Here is a tiny trained network, its code and every weight. The questions are about switching its units off for an input and a class, where a switched-off unit gives its printed mean instead of its output.

import numpy as np


def w(rows, s, z=0):
    codes = np.array(rows[::2]) - 128.0
    scale = np.full(codes.shape[1], s)
    scale[-1] = z or s
    return codes * scale


def norm(h):
    return h / np.sqrt((h * h).mean(-1, keepdims=True) + 1e-5)


def f(y):
    return y / 2 * (1 + np.tanh(0.7978845608 * (y + 0.044715 * y**3)))


def log_softmax(a):
    a = a - a.max(-1, keepdims=True)
    return a - np.log(np.exp(a).sum(-1, keepdims=True))


def net(x, mask):
    res = np.array(x, float).reshape(1, 2) / 4 @ E
    u = 0
    for l in range(2):
        y = f(norm(res) @ A[l][:, :-1].T + A[l][:, -1])
        res = res + np.where(mask[u : u + 12], y, B[l][:, -1]) @ B[l][:, :-1]
        u += 12
    return log_softmax(norm(res)[-1] @ U[:, :-1].T + U[:, -1])


A, B = {}, {}
E = w([
[113,26,27,54],'x0',
[5,249,53,136],'x1',
],0.003)
A[0] = w([
[131,111,93,121,72],'0.n0',
[120,212,175,141,173],'0.n1',
[128,104,102,116,92],'0.n2',
[151,168,86,176,192],'0.n3',
[105,144,173,59,45],'0.n4',
[73,193,101,124,124],'0.n5',
[100,87,132,132,49],'0.n6',
[72,89,150,1,56],'0.n7',
[44,8,56,59,1],'0.n8',
[130,156,145,75,54],'0.n9',
[217,100,184,115,148],'0.n10',
[139,126,60,127,133],'0.n11',
],0.0054,0.0026)
B[0] = w([
[103,137,165,188,112],'0.n0',
[145,95,100,91,234],'0.n1',
[67,153,201,199,122],'0.n2',
[186,91,157,53,183],'0.n3',
[157,137,118,202,90],'0.n4',
[86,44,187,121,202],'0.n5',
[164,117,131,186,96],'0.n6',
[149,87,111,123,142],'0.n7',
[231,161,36,3,250],'0.n8',
[154,131,103,203,93],'0.n9',
[40,123,127,88,230],'0.n10',
[107,120,182,123,154],'0.n11',
],0.0037,0.0023)
A[1] = w([
[163,119,96,153,119],'1.n0',
[70,100,144,85,111],'1.n1',
[175,142,189,193,244],'1.n2',
[146,56,145,217,5],'1.n3',
[50,167,93,181,46],'1.n4',
[175,127,113,43,116],'1.n5',
[157,216,140,168,228],'1.n6',
[97,111,94,103,125],'1.n7',
[73,162,1,178,215],'1.n8',
[135,52,148,220,33],'1.n9',
[178,46,119,169,123],'1.n10',
[184,152,39,133,100],'1.n11',
],0.0078,0.0015)
B[1] = w([
[126,182,137,112,113],'1.n0',
[148,191,168,208,193],'1.n1',
[115,146,2,107,188],'1.n2',
[13,75,157,153,110],'1.n3',
[84,54,126,177,151],'1.n4',
[87,194,202,215,253],'1.n5',
[249,71,114,80,173],'1.n6',
[169,117,132,127,176],'1.n7',
[140,18,139,98,209],'1.n8',
[77,121,193,186,111],'1.n9',
[43,102,19,95,161],'1.n10',
[207,196,199,194,157],'1.n11',
],0.0045,0.0033)
U = w([
[251,140,57,7,176],'0',
[7,16,137,111,184],'1',
[125,242,254,205,164],'2',
[110,164,72,217,3],'3',
],0.0096,0.0049)

Each question gives the input, the list of numbers given to net, and the class t.
The units are the neurons (one row each of A and B). Each row of codes is followed by its name. A weight is (code - 128) times the scale printed after its matrix; where a second scale follows, it is the last column's (A, B and U).
mask holds one flag per neuron, layer by layer. A switched-off neuron (its flag False) gives its mean, the last column of its row in B, instead of its output. The means were averaged over made-up inputs and are rounded, as every weight is.
A unit's drop is (log p(t) with every unit on - log p(t) with that unit switched off) / (log p(t) with every unit on - log p(t) with every unit switched off).
The circuit of an input: a set's keep is (log p(t) with only the set's units on - log p(t) with every unit switched off) / (log p(t) with every unit on - log p(t) with every unit switched off). Starting from the 12 units with the biggest drops (on a tie, the unit counted first), units are removed one at a time, each time the one whose removal leaves the highest keep (on an exact tie, the one counted first), for as long as the keep stays at least 0.8.
circuit, biggest first: the units of the circuit, biggest drop first
unit that matters most: the unit with the biggest drop
top k neurons: the k neurons with the biggest drops, biggest first
top k neurons in layer l: the k neurons of layer l with the biggest drops, biggest first
drop when u is switched off: that unit's drop, to one decimal
input [5,-6], class 1: circuit, biggest first	[1.n10 1.n6 1.n5]
input [-4,-3], class 0: circuit, biggest first	[1.n2]
input [-1,-4], class 1: circuit, biggest first	[0.n8 1.n10]
input [-7,5], class 0: circuit, biggest first	[1.n6 1.n5]
input [0,-3], class 2: top 2 neurons	[0.n10 1.n1]
input [-3,4], class 1: top 3 neurons	[0.n8 1.n4 1.n5]
input [0,1], class 2: top 2 neurons in layer 1	[1.n1 1.n8]
input [3,2], class 2: top 2 neurons in layer 1	[1.n5 1.n11]
input [-6,-5], class 0: top 2 neurons	[0.n5 1.n2]
input [2,-2], class 2: drop when 1.n5 is switched off	0.4
input [-1,-2], class 2: drop when 0.n10 is switched off	1.5
input [-6,-3], class 0: drop when 1.n7 is switched off	0.0
input [-3,5], class 1: top 2 neurons in layer 1	[1.n4 1.n5]
input [2,-4], class 1: unit that matters most	1.n10
